Below are the code and all the weights of a small trained network. Each question names an input and a class and asks about switching units off, where a switched-off unit gives its printed mean instead of its output.

import numpy as np


def w(rows, s, z=0):
    codes = np.array(rows[::2]) - 128.0
    scale = np.full(codes.shape[1], s)
    scale[-1] = z or s
    return codes * scale


def f(y):
    return np.maximum(y, 0)


def log_softmax(a):
    a = a - a.max(-1, keepdims=True)
    return a - np.log(np.exp(a).sum(-1, keepdims=True))


def net(x, mask):
    res = np.array(x, float).reshape(1, 4) / 4 @ E
    y = f(res @ A[0][:, :-1].T + A[0][:, -1])
    res = res + np.where(mask, y, B[0][:, -1]) @ B[0][:, :-1]
    return log_softmax(res[-1] @ U[:, :-1].T + U[:, -1])


A, B = {}, {}
E = w([
[65,254,117,212,115,150,70,135],'x0',
[235,139,145,202,133,181,117,122],'x1',
[138,149,81,155,87,81,197,54],'x2',
[179,109,103,125,59,65,58,165],'x3',
],0.01)
A[0] = w([
[56,91,138,121,147,105,98,161,184],'n1',
[97,124,194,137,137,170,174,85,6],'n2',
[63,180,85,205,85,114,97,175,181],'n3',
[97,135,119,64,174,121,77,145,113],'n4',
[198,122,149,48,196,107,211,143,70],'n5',
[68,146,131,129,203,195,159,121,10],'n6',
[50,113,169,90,87,83,142,100,193],'n7',
[122,169,156,98,176,139,184,77,96],'n8',
[87,78,181,183,227,174,160,125,88],'n9',
[197,106,195,158,159,156,100,135,158],'n10',
[181,127,167,155,111,226,132,57,139],'n11',
[139,71,149,127,129,127,176,148,100],'n12',
[29,85,141,102,141,74,131,122,94],'n13',
[162,92,96,148,53,31,68,183,86],'n14',
[82,172,131,158,115,133,95,141,223],'n15',
[84,153,139,151,188,131,215,58,62],'n16',
[111,102,164,115,116,201,165,109,99],'n17',
[147,76,134,75,99,110,147,99,168],'n18',
[177,125,111,113,26,86,81,174,66],'n19',
[112,92,220,100,160,200,80,254,118],'n20',
[172,90,212,70,115,102,130,115,48],'n21',
[95,121,174,94,177,192,125,122,76],'n22',
[160,118,148,58,78,108,150,109,52],'n23',
[123,112,25,162,52,105,187,3,135],'n24',
[195,101,171,170,128,239,86,88,190],'n25',
[25,102,98,125,140,86,148,143,113],'n26',
[157,64,107,78,156,117,139,138,149],'n27',
[115,140,152,150,197,110,232,125,163],'n28',
[215,119,137,187,143,162,100,111,69],'n29',
],0.0089,0.0016)
B[0] = w([
[151,135,91,153,78,162,164,142,182],'n1',
[105,143,177,113,107,101,114,152,175],'n2',
[135,169,165,125,154,200,111,113,249],'n3',
[185,121,98,166,92,114,173,117,174],'n4',
[121,186,133,98,142,184,120,105,220],'n5',
[61,136,171,98,125,120,123,127,200],'n6',
[174,173,111,176,112,89,204,108,194],'n7',
[97,104,139,115,119,90,114,152,184],'n8',
[84,113,162,108,102,72,118,141,208],'n9',
[157,153,95,135,41,149,132,131,214],'n10',
[124,163,99,139,87,111,153,199,221],'n11',
[121,171,115,108,168,143,159,106,182],'n12',
[159,177,122,120,80,122,167,138,195],'n13',
[52,145,178,94,102,79,104,154,237],'n14',
[151,175,123,138,188,168,125,97,213],'n15',
[127,143,177,135,109,85,92,137,210],'n16',
[88,153,142,79,146,96,84,118,172],'n17',
[135,149,119,110,132,164,99,112,204],'n18',
[64,135,197,65,102,89,79,187,219],'n19',
[164,1,145,243,95,120,118,20,244],'n20',
[142,164,127,102,166,174,99,135,193],'n21',
[106,122,152,124,92,103,115,110,185],'n22',
[134,167,140,113,128,141,123,100,181],'n23',
[199,58,134,203,117,121,71,40,255],'n24',
[104,131,79,119,100,136,173,150,246],'n25',
[145,136,59,108,114,146,209,153,195],'n26',
[117,172,134,138,168,207,106,83,205],'n27',
[95,132,162,119,108,68,107,120,198],'n28',
[149,167,109,84,69,131,175,176,222],'n29',
],0.0079,0.0087)
U = w([
[40,153,191,60,82,41,56,173,86],'0',
[148,81,109,214,71,117,99,40,156],'1',
[125,192,24,121,42,133,247,189,96],'2',
[101,239,133,92,211,255,77,101,99],'3',
[103,139,86,130,135,112,119,140,253],'4',
[121,66,48,128,227,85,156,213,16],'5',
],0.0092,0.0046)

Each question gives the input, the list of numbers given to net, and the class t.
The units are the neurons (one row each of A and B). Each row of codes is followed by its name. A weight is (code - 128) times the scale printed after its matrix; where a second scale follows, it is the last column's (A, B and U).
mask holds one flag per neuron, in row order. A switched-off neuron (its flag False) gives its mean, the last column of its row in B, instead of its output. The means were averaged over made-up inputs and are rounded, as every weight is.
A unit's drop is (log p(t) with every unit on - log p(t) with that unit switched off) / (log p(t) with every unit on - log p(t) with every unit switched off).
The circuit of an input: a set's keep is (log p(t) with only the set's units on - log p(t) with every unit switched off) / (log p(t) with every unit on - log p(t) with every unit switched off). Starting from the 12 units with the biggest drops (on a tie, the unit counted first), units are removed one at a time, each time the one whose removal leaves the highest keep (on an exact tie, the one counted first), for as long as the keep stays at least 0.8.
circuit, biggest first: the units of the circuit, biggest drop first
most important unit: the unit with the biggest drop
top k neurons: the k neurons with the biggest drops, biggest first
drop when u is switched off: that unit's drop, to one decimal
input [-5,-3,-4,4], class 3: circuit, biggest first	(n27 n21)
input [-7,4,-4,-3], class 3: top neuron	(n5)
input [7,-8,-4,7], class 2: top 2 neurons	(n26 n1)
input [-5,-8,-7,5], class 2: circuit, biggest first	(n1 n4)
input [-8,-6,7,-1], class 3: circuit, biggest first	(n5 n27)
input [-2,-6,6,-3], class 1: top 2 neurons	(n24 n29)
input [-1,-3,4,-4], class 0: top 4 neurons	(n20 n16 n28 n8)
input [6,-6,-3,4], class 2: circuit, biggest first	(n26 n1)
input [6,0,3,2], class 3: top 2 neurons	(n20 n3)
input [-4,1,4,-4], class 0: circuit, biggest first	(n28 n16)
input [-1,0,6,8], class 0: top 2 neurons	(n19 n14)
input [-8,-6,-6,-5], class 3: top 2 neurons	(n5 n27)
input [-8,-7,-8,5], class 1: top 2 neurons	(n20 n4)
input [-3,8,3,8], class 0: most important unit	n19
input [6,-1,7,-7], class 0: top 2 neurons	(n20 n16)
input [-7,6,-5,4], class 3: top 2 neurons	(n27 n21)
input [-8,-3,-8,6], class 1: top 3 neurons	(n20 n4 n3)
input [-2,-8,2,5], class 2: top 2 neurons	(n26 n7)
input [-6,-3,6,0], class 1: drop when n3 is switched off	0.5
input [-8,8,6,6], class 2: drop when n4 is switched off	-0.1
input [8,-5,4,1], class 3: drop when n3 is switched off	0.7
input [-7,4,-5,-7], class 0: most important unit	n9
